Here is a tiny trained network, its code and every weight. The questions are about switching its units off for an input and a class, where a switched-off unit gives its printed mean instead of its output.

import numpy as np


def w(rows, s, z=0):
    codes = np.array(rows[::2]) - 128.0
    scale = np.full(codes.shape[1], s)
    scale[-1] = z or s
    return codes * scale


def f(y):
    return y / 2 * (1 + np.tanh(0.7978845608 * (y + 0.044715 * y**3)))


def log_softmax(a):
    a = a - a.max(-1, keepdims=True)
    return a - np.log(np.exp(a).sum(-1, keepdims=True))


def net(x, mask):
    res = np.array(x, float).reshape(1, 8) / 4 @ E
    y = f(res @ A[0][:, :-1].T + A[0][:, -1])
    res = res + np.where(mask, y, B[0][:, -1]) @ B[0][:, :-1]
    return log_softmax(res[-1] @ U[:, :-1].T + U[:, -1])


A, B = {}, {}
E = w([
[162,168,253],'x0',
[185,176,86],'x1',
[228,153,205],'x2',
[238,54,131],'x3',
[81,102,152],'x4',
[136,164,50],'x5',
[75,66,78],'x6',
[192,166,99],'x7',
],0.0055)
A[0] = w([
[120,106,89,160],'neuron 0',
[110,136,126,199],'neuron 1',
[191,83,139,169],'neuron 2',
[159,167,110,42],'neuron 3',
[115,201,50,255],'neuron 4',
[95,138,163,39],'neuron 5',
[73,87,176,76],'neuron 6',
[123,94,124,58],'neuron 7',
[132,254,111,191],'neuron 8',
[159,183,114,39],'neuron 9',
[193,162,137,101],'neuron 10',
[178,66,103,135],'neuron 11',
[127,92,188,57],'neuron 12',
],0.013,0.0045)
B[0] = w([
[94,170,121,163],'neuron 0',
[120,84,97,164],'neuron 1',
[122,117,22,188],'neuron 2',
[165,124,195,130],'neuron 3',
[48,62,4,255],'neuron 4',
[163,156,209,128],'neuron 5',
[137,139,234,167],'neuron 6',
[140,161,176,119],'neuron 7',
[197,16,141,234],'neuron 8',
[149,118,208,139],'neuron 9',
[129,68,103,177],'neuron 10',
[157,187,91,165],'neuron 11',
[83,206,156,157],'neuron 12',
],0.017,0.0067)
U = w([
[92,161,120,100],'0',
[71,177,184,59],'1',
[242,238,84,80],'2',
[253,144,79,207],'3',
[1,103,105,200],'4',
[126,219,240,50],'5',
[155,41,234,163],'6',
[234,140,219,1],'7',
],0.008,0.0085)

Each question gives the input, the list of numbers given to net, and the class t.
The units are the neurons (one row each of A and B). Each row of codes is followed by its name. A weight is (code - 128) times the scale printed after its matrix; where a second scale follows, it is the last column's (A, B and U).
mask holds one flag per neuron, in row order. A switched-off neuron (its flag False) gives its mean, the last column of its row in B, instead of its output. The means were averaged over made-up inputs and are rounded, as every weight is.
A unit's drop is (log p(t) with every unit on - log p(t) with that unit switched off) / (log p(t) with every unit on - log p(t) with every unit switched off).
The circuit of an input: a set's keep is (log p(t) with only the set's units on - log p(t) with every unit switched off) / (log p(t) with every unit on - log p(t) with every unit switched off). Starting from the 12 units with the biggest drops (on a tie, the unit counted first), units are removed one at a time, each time the one whose removal leaves the highest keep (on an exact tie, the one counted first), for as long as the keep stays at least 0.8.
units of the circuit, in order: the units of the circuit, biggest drop first
most important unit: the unit with the biggest drop
top k neurons: the k neurons with the biggest drops, biggest first
drop when u is switched off: that unit's drop, to one decimal
input [0,1,0,-6,5,-3,-1,2], class 6: most important unit	neuron 2
input [-1,-7,-6,8,7,-1,4,4], class 0: top 2 neurons	[neuron 4; neuron 8]
input [8,-4,8,0,-3,1,7,1], class 2: units of the circuit, in order	[neuron 4; neuron 8; neuron 2]
input [7,4,2,-7,-8,8,3,4], class 6: units of the circuit, in order	[neuron 8; neuron 9]
input [6,-3,2,-3,6,-8,-3,4], class 5: units of the circuit, in order	[neuron 12; neuron 4]
input [8,6,8,0,-7,2,7,2], class 6: top 4 neurons	[neuron 9; neuron 8; neuron 10; neuron 3]
input [2,-3,8,-5,-1,-2,3,4], class 6: units of the circuit, in order	[neuron 4; neuron 11]
input [1,-1,-3,-4,4,-1,-3,-5], class 6: units of the circuit, in order	[neuron 4; neuron 6]
input [4,-7,7,-1,-3,5,-5,2], class 6: top 2 neurons	[neuron 8; neuron 11]
input [2,-6,-7,5,-4,-5,2,-5], class 1: top 3 neurons	[neuron 8; neuron 4; neuron 12]
input [-4,2,3,-3,-6,2,-6,-4], class 6: top 2 neurons	[neuron 8; neuron 2]
input [7,5,7,-7,6,-8,5,-2], class 5: top 2 neurons	[neuron 12; neuron 4]
input [2,-3,1,-2,-3,-5,-6,-4], class 5: top 2 neurons	[neuron 4; neuron 8]
input [-5,-8,1,8,-4,-5,2,4], class 2: top neuron	[neuron 11]
input [-5,-8,5,-2,5,-4,-2,-7], class 5: drop when neuron 8 is switched off	0.2
input [-1,-3,1,-6,0,2,-2,-8], class 6: drop when neuron 11 is switched off	0.1
input [8,-8,1,-8,7,0,5,3], class 5: drop when neuron 9 is switched off	0.0
input [-6,4,-7,7,-1,4,1,8], class 4: drop when neuron 4 is switched off	1.7
